Below are the code and all the weights of a small trained network. Each question names an input and a class and asks about switching units off, where a switched-off unit gives its printed mean instead of its output.

import numpy as np


def w(rows, s, z=0):
    codes = np.array(rows[::2]) - 128.0
    scale = np.full(codes.shape[1], s)
    scale[-1] = z or s
    return codes * scale


def norm(h):
    return h / np.sqrt((h * h).mean(-1, keepdims=True) + 1e-5)


def f(y):
    return np.maximum(y, 0)


def log_softmax(a):
    a = a - a.max(-1, keepdims=True)
    return a - np.log(np.exp(a).sum(-1, keepdims=True))


def net(x, mask):
    res = np.array(x, float).reshape(1, 5) / 4 @ E
    u = 0
    for l in range(4):
        y = f(norm(res) @ A[l][:, :-1].T + A[l][:, -1])
        res = res + np.where(mask[u : u + 9], y, B[l][:, -1]) @ B[l][:, :-1]
        u += 9
    return log_softmax(norm(res)[-1] @ U[:, :-1].T + U[:, -1])


A, B = {}, {}
E = w([
[245,134,84,190,185,131,87,152,172,182,140],'x0',
[85,97,110,150,67,159,84,127,127,101,139],'x1',
[83,180,60,183,132,56,167,143,253,72,165],'x2',
[180,55,212,170,185,155,126,128,180,42,117],'x3',
[168,93,50,82,96,158,167,115,91,78,162],'x4',
],0.0064)
A[0] = w([
[102,120,136,209,202,64,195,171,116,94,158,251],'L0N0',
[131,91,64,67,156,156,109,185,157,115,165,58],'L0N1',
[75,136,156,110,81,186,3,193,165,129,197,167],'L0N2',
[177,25,96,176,115,137,110,232,137,178,119,89],'L0N3',
[222,144,100,146,223,120,103,123,176,208,255,35],'L0N4',
[112,114,137,134,181,89,116,106,162,193,84,210],'L0N5',
[119,114,82,138,116,160,53,161,94,54,190,128],'L0N6',
[200,187,145,64,138,144,221,149,122,121,162,119],'L0N7',
[74,96,140,53,119,128,70,153,134,103,156,66],'L0N8',
],0.0064,0.0017)
B[0] = w([
[115,153,121,106,134,32,90,108,96,65,142,230],'L0N0',
[88,58,73,98,78,112,150,88,186,134,68,167],'L0N1',
[116,111,151,139,148,69,201,179,171,191,89,196],'L0N2',
[71,159,129,127,217,145,107,157,213,130,132,202],'L0N3',
[71,161,66,123,157,214,103,94,100,165,85,254],'L0N4',
[111,71,165,88,94,32,189,70,98,152,125,196],'L0N5',
[146,77,120,148,136,82,161,158,180,174,26,190],'L0N6',
[183,78,194,152,144,51,208,3,129,185,146,190],'L0N7',
[157,118,85,217,246,190,158,201,151,129,88,175],'L0N8',
],0.0066,0.0053)
A[1] = w([
[168,81,171,22,71,188,84,170,140,195,143,10],'L1N0',
[140,83,108,67,95,142,53,189,126,117,96,47],'L1N1',
[199,116,219,66,184,251,83,204,53,200,204,99],'L1N2',
[68,194,197,237,105,70,57,102,129,164,89,138],'L1N3',
[174,62,56,117,81,202,195,47,170,125,158,211],'L1N4',
[61,113,197,75,177,124,181,190,83,39,152,45],'L1N5',
[210,38,186,154,174,224,84,132,98,142,65,194],'L1N6',
[230,68,213,152,161,171,28,53,188,17,110,51],'L1N7',
[147,157,110,64,2,135,89,46,145,232,174,128],'L1N8',
],0.0056,0.0013)
B[1] = w([
[138,126,75,202,99,106,85,119,142,78,86,166],'L1N0',
[99,127,143,149,100,157,147,80,160,159,158,148],'L1N1',
[107,160,107,168,122,117,93,95,87,67,108,210],'L1N2',
[181,79,128,94,144,144,72,126,124,126,81,220],'L1N3',
[111,121,207,90,127,101,45,130,113,168,93,212],'L1N4',
[93,128,35,103,177,154,115,112,103,159,145,194],'L1N5',
[118,147,107,144,119,100,120,127,146,116,117,253],'L1N6',
[164,196,162,49,126,107,165,183,143,111,162,208],'L1N7',
[105,127,149,146,137,125,159,254,177,86,141,189],'L1N8',
],0.0086,0.0056)
A[2] = w([
[152,170,150,155,85,124,126,209,80,116,97,77],'L2N0',
[129,113,158,33,104,16,94,105,198,137,20,198],'L2N1',
[125,55,95,138,34,178,114,164,187,115,105,252],'L2N2',
[109,93,194,159,131,125,90,124,49,134,113,187],'L2N3',
[168,119,122,246,111,95,108,88,158,105,72,157],'L2N4',
[228,225,137,139,85,165,2,93,171,125,108,182],'L2N5',
[172,98,114,185,80,200,40,188,161,126,157,129],'L2N6',
[28,73,179,80,131,142,196,102,113,103,88,212],'L2N7',
[191,77,135,215,180,194,175,206,202,153,98,193],'L2N8',
],0.006,0.0014)
B[2] = w([
[115,165,175,147,30,108,143,164,77,86,173,141],'L2N0',
[251,103,108,138,53,196,75,115,113,149,93,245],'L2N1',
[184,156,232,122,175,57,110,82,82,123,86,158],'L2N2',
[150,96,59,193,83,82,73,81,210,118,143,155],'L2N3',
[120,132,137,104,119,100,161,37,135,112,121,167],'L2N4',
[53,123,25,150,94,136,85,156,131,176,94,162],'L2N5',
[95,204,112,85,132,99,193,116,164,200,129,140],'L2N6',
[112,139,106,79,216,167,76,114,158,179,135,178],'L2N7',
[83,154,182,86,171,141,115,83,2,156,134,161],'L2N8',
],0.0072,0.012)
A[3] = w([
[154,212,138,162,118,104,109,110,80,155,39,232],'L3N0',
[164,114,218,126,166,131,187,82,146,123,150,208],'L3N1',
[132,78,184,169,145,80,159,106,120,172,111,141],'L3N2',
[130,117,105,147,105,89,156,254,104,172,143,94],'L3N3',
[123,193,123,173,114,85,159,86,190,105,132,109],'L3N4',
[143,188,92,82,156,133,64,143,111,42,106,205],'L3N5',
[179,132,158,88,127,154,65,231,118,63,77,163],'L3N6',
[107,119,172,124,131,123,132,134,160,153,220,5],'L3N7',
[182,125,87,179,80,110,127,132,151,65,86,212],'L3N8',
],0.0081,0.0017)
B[3] = w([
[102,92,177,72,162,112,203,119,131,48,202,250],'L3N0',
[85,250,185,170,180,78,201,120,81,190,90,144],'L3N1',
[108,45,147,65,117,77,255,92,165,50,115,150],'L3N2',
[183,206,199,165,175,144,175,204,196,107,193,145],'L3N3',
[41,73,158,173,45,190,130,142,46,94,100,148],'L3N4',
[58,154,71,153,99,185,147,171,83,143,152,201],'L3N5',
[153,170,98,130,69,98,206,187,163,251,193,179],'L3N6',
[53,114,205,140,63,154,118,104,118,134,183,128],'L3N7',
[102,92,192,226,86,93,105,145,42,111,172,189],'L3N8',
],0.0063,0.012)
U = w([
[73,161,54,85,209,182,96,97,121,152,96,163],'0',
[109,120,107,207,39,90,119,92,88,49,129,156],'1',
[161,197,168,109,118,123,200,246,134,151,158,142],'2',
[150,94,174,98,144,68,177,72,123,128,84,142],'3',
[211,69,142,99,83,91,83,100,142,176,90,111],'4',
[173,70,125,131,133,180,127,115,133,139,160,108],'5',
[193,137,137,170,130,228,102,134,191,67,141,6],'6',
[185,141,166,153,129,234,78,137,210,53,153,1],'7',
],0.012,0.0064)

Each question gives the input, the list of numbers given to net, and the class t.
The units are the neurons (one row each of A and B). Each row of codes is followed by its name. A weight is (code - 128) times the scale printed after its matrix; where a second scale follows, it is the last column's (A, B and U).
mask holds one flag per neuron, layer by layer. A switched-off neuron (its flag False) gives its mean, the last column of its row in B, instead of its output. The means were averaged over made-up inputs and are rounded, as every weight is.
A unit's drop is (log p(t) with every unit on - log p(t) with that unit switched off) / (log p(t) with every unit on - log p(t) with every unit switched off).
The circuit of an input: a set's keep is (log p(t) with only the set's units on - log p(t) with every unit switched off) / (log p(t) with every unit on - log p(t) with every unit switched off). Starting from the 12 units with the biggest drops (on a tie, the unit counted first), units are removed one at a time, each time the one whose removal leaves the highest keep (on an exact tie, the one counted first), for as long as the keep stays at least 0.8.
units of the circuit, in order: the units of the circuit, biggest drop first
k most important neurons: the k neurons with the biggest drops, biggest first
k most important neurons of layer l: the k neurons of layer l with the biggest drops, biggest first
input [-7,6,-5,-3,8], class 4: units of the circuit, in order : (L0N6; L1N4; L1N2)
input [1,-1,4,0,7], class 4: units of the circuit, in order : (L1N4; L2N1)
input [8,-7,5,-1,-7], class 0: units of the circuit, in order : (L0N4)
input [0,-4,4,5,-7], class 4: 3 most important neurons : (L1N3; L2N1; L0N5)
input [7,-1,5,8,-3], class 2: 3 most important neurons : (L1N7; L3N6; L0N0)
input [4,-3,5,5,2], class 1: 3 most important neurons : (L0N0; L2N7; L0N4)
input [3,-7,7,3,4], class 1: 2 most important neurons : (L0N0; L3N4)
input [2,8,-5,6,8], class 3: units of the circuit, in order : (L0N6; L2N2)
input [-4,-1,5,3,8], class 4: units of the circuit, in order : (L1N4; L2N1; L2N7)
input [1,5,-1,1,7], class 4: 3 most important neurons of layer 1 : (L1N4; L1N8; L1N0)
input [-4,-3,5,2,6], class 4: units of the circuit, in order : (L1N4; L2N1; L1N2)
input [-6,-6,-1,4,-6], class 0: 2 most important neurons : (L1N5; L2N7)
input [8,-6,-7,4,-1], class 0: 2 most important neurons : (L0N4; L0N3)
input [-4,-3,2,5,8], class 4: units of the circuit, in order : (L1N4; L2N1)
input [4,-5,0,-3,1], class 3: units of the circuit, in order : (L0N7)
input [6,1,-7,0,-5], class 1: units of the circuit, in order : (L1N2; L2N7; L1N6)
input [-8,-7,1,-2,-4], class 0: 2 most important neurons : (L2N7; L1N5)
input [2,7,0,0,-5], class 3: units of the circuit, in order : (L0N2; L3N2)
input [1,-5,5,-4,-7], class 4: units of the circuit, in order : (L1N3; L2N1)
input [8,-3,-5,0,4], class 0: units of the circuit, in order : (L0N4)
input [4,8,3,6,6], class 3: 3 most important neurons : (L0N6; L2N2; L0N1)
input [5,-8,4,-3,-1], class 3: 3 most important neurons : (L0N5; L0N7; L2N7)
input [2,-3,6,6,2], class 1: 3 most important neurons : (L0N0; L3N4; L1N8)
input [7,5,-6,8,-1], class 2: 2 most important neurons of layer 2 : (L2N7; L2N0)
